Here is a tiny trained network, its code and every weight. The questions are about switching its units off for an input and a class, where a switched-off unit gives its printed mean instead of its output.

import numpy as np


def w(rows, s, z=0):
    codes = np.array(rows[::2]) - 128.0
    scale = np.full(codes.shape[1], s)
    scale[-1] = z or s
    return codes * scale


def norm(h):
    return h / np.sqrt((h * h).mean(-1, keepdims=True) + 1e-5)


def f(y):
    return y / 2 * (1 + np.tanh(0.7978845608 * (y + 0.044715 * y**3)))


def log_softmax(a):
    a = a - a.max(-1, keepdims=True)
    return a - np.log(np.exp(a).sum(-1, keepdims=True))


def net(x, mask):
    res = np.array(x, float).reshape(1, 2) / 4 @ E
    u = 0
    for l in range(2):
        y = f(norm(res) @ A[l][:, :-1].T + A[l][:, -1])
        res = res + np.where(mask[u : u + 12], y, B[l][:, -1]) @ B[l][:, :-1]
        u += 12
    return log_softmax(norm(res)[-1] @ U[:, :-1].T + U[:, -1])


A, B = {}, {}
E = w([
[220,204,117,150,147,254,149,40,221,87,138],'x0',
[56,154,71,53,160,161,20,33,173,114,190],'x1',
],0.0053)
A[0] = w([
[175,133,94,212,86,144,213,250,101,136,66,167],'L0N0',
[160,146,66,83,118,105,165,83,143,70,90,5],'L0N1',
[87,140,5,76,163,129,33,69,160,88,150,207],'L0N2',
[173,163,96,143,119,137,185,55,218,127,125,120],'L0N3',
[110,94,85,90,148,113,121,100,196,111,104,45],'L0N4',
[22,85,194,95,86,22,147,162,95,223,137,198],'L0N5',
[140,148,108,130,79,118,127,89,114,188,113,126],'L0N6',
[146,158,147,113,111,140,127,181,121,135,224,127],'L0N7',
[135,125,37,135,194,79,103,100,177,155,74,54],'L0N8',
[145,116,146,153,68,89,178,93,74,123,115,30],'L0N9',
[227,180,108,126,140,248,124,122,157,120,123,144],'L0N10',
[168,113,183,111,95,118,143,105,125,172,18,77],'L0N11',
],0.0028,0.0029)
B[0] = w([
[105,117,181,59,69,93,41,80,243,96,249,227],'L0N0',
[63,43,127,116,145,152,148,116,151,147,64,103],'L0N1',
[194,164,252,115,70,85,217,237,94,153,220,255],'L0N2',
[81,134,137,158,171,70,106,149,51,95,62,171],'L0N3',
[135,83,82,86,77,113,253,145,139,155,141,117],'L0N4',
[178,191,102,237,223,116,84,60,177,29,66,245],'L0N5',
[139,127,131,119,144,117,132,128,126,128,130,127],'L0N6',
[157,114,110,102,144,108,126,122,130,130,110,128],'L0N7',
[145,74,116,136,97,209,178,162,90,186,175,114],'L0N8',
[32,69,196,123,59,197,88,64,251,158,110,116],'L0N9',
[111,127,87,178,197,9,90,173,46,76,88,206],'L0N10',
[161,146,120,13,128,86,125,85,143,173,175,127],'L0N11',
],0.003,0.0041)
A[1] = w([
[149,125,140,120,107,174,66,51,229,133,100,168],'L1N0',
[146,159,116,126,149,136,187,191,52,138,162,84],'L1N1',
[171,67,165,151,37,146,202,162,143,186,89,2],'L1N2',
[190,140,145,124,122,168,254,191,42,198,124,140],'L1N3',
[70,74,116,140,104,92,120,155,84,201,89,126],'L1N4',
[70,121,114,58,115,160,114,76,117,164,170,47],'L1N5',
[164,92,153,151,58,134,200,156,139,167,86,19],'L1N6',
[159,76,139,146,44,117,219,134,125,153,95,10],'L1N7',
[148,149,155,147,147,74,106,106,141,82,110,201],'L1N8',
[68,127,96,23,117,187,94,97,139,167,174,25],'L1N9',
[23,52,102,107,120,93,100,161,93,159,77,75],'L1N10',
[176,156,75,156,147,236,200,81,174,131,82,37],'L1N11',
],0.0067,0.0019)
B[1] = w([
[72,108,72,175,164,74,138,170,50,181,104,181],'L1N0',
[80,100,74,160,146,97,130,159,143,179,150,150],'L1N1',
[158,168,146,54,80,152,142,151,209,131,209,183],'L1N2',
[20,160,40,136,145,110,106,127,131,219,180,175],'L1N3',
[157,159,93,138,203,198,78,57,100,77,126,181],'L1N4',
[208,123,145,90,59,124,182,183,216,126,146,173],'L1N5',
[165,147,116,46,110,172,147,155,175,95,152,173],'L1N6',
[133,140,159,68,90,140,114,114,177,126,160,170],'L1N7',
[76,144,87,92,127,157,151,146,129,196,176,255],'L1N8',
[196,132,199,75,26,101,220,244,255,161,161,198],'L1N9',
[188,129,141,172,174,201,125,8,99,69,19,198],'L1N10',
[120,41,182,139,176,80,35,47,47,49,32,208],'L1N11',
],0.0053,0.0055)
U = w([
[163,134,150,149,204,115,67,31,76,54,35,196],'0',
[188,157,174,44,45,113,150,178,246,117,185,182],'1',
[6,143,51,169,155,91,133,171,100,227,180,190],'2',
[118,29,124,148,69,176,147,121,127,180,96,20],'3',
[92,66,132,141,54,170,139,129,115,147,106,25],'4',
[105,108,133,151,63,185,170,126,106,158,90,3],'5',
[110,74,116,153,64,147,157,125,135,162,73,30],'6',
[106,62,116,161,20,170,158,122,117,166,66,18],'7',
],0.011,0.0042)

Each question gives the input, the list of numbers given to net, and the class t.
The units are the neurons (one row each of A and B). Each row of codes is followed by its name. A weight is (code - 128) times the scale printed after its matrix; where a second scale follows, it is the last column's (A, B and U).
mask holds one flag per neuron, layer by layer. A switched-off neuron (its flag False) gives its mean, the last column of its row in B, instead of its output. The means were averaged over made-up inputs and are rounded, as every weight is.
A unit's drop is (log p(t) with every unit on - log p(t) with that unit switched off) / (log p(t) with every unit on - log p(t) with every unit switched off).
The circuit of an input: a set's keep is (log p(t) with only the set's units on - log p(t) with every unit switched off) / (log p(t) with every unit on - log p(t) with every unit switched off). Starting from the 12 units with the biggest drops (on a tie, the unit counted first), units are removed one at a time, each time the one whose removal leaves the highest keep (on an exact tie, the one counted first), for as long as the keep stays at least 0.8.
circuit, biggest first: the units of the circuit, biggest drop first
unit that matters most: the unit with the biggest drop
top k neurons: the k neurons with the biggest drops, biggest first
top k neurons in layer l: the k neurons of layer l with the biggest drops, biggest first
drop when u is switched off: that unit's drop, to one decimal
input [3,-3], class 2: unit that matters most => L1N8
input [-6,7], class 1: top 3 neurons in layer 1 => (L1N9 L1N5 L1N11)
input [-7,-8], class 1: top 4 neurons in layer 1 => (L1N2 L1N11 L1N6 L1N7)
input [5,-4], class 0: top 2 neurons => (L0N2 L1N11)
input [-6,-6], class 0: top 3 neurons => (L0N2 L1N10 L1N4)
input [6,-6], class 0: top 3 neurons => (L0N2 L1N11 L1N9)
input [-7,-6], class 0: top 2 neurons => (L0N2 L1N10)
input [1,-3], class 2: top 2 neurons in layer 0 => (L0N2 L0N0)
input [3,-1], class 2: top 2 neurons => (L0N10 L0N3)
input [0,-3], class 2: top 3 neurons => (L0N2 L0N0 L1N0)
input [-4,5], class 1: top 2 neurons => (L0N10 L0N3)
input [3,2], class 2: top 3 neurons => (L0N2 L0N5 L0N10)
input [-8,7], class 0: drop when L1N10 is switched off => 0.6
input [8,-6], class 0: circuit, biggest first => (L1N11)
input [2,-3], class 2: drop when L0N2 is switched off => 0.7
input [3,1], class 2: drop when L0N10 is switched off => 0.3
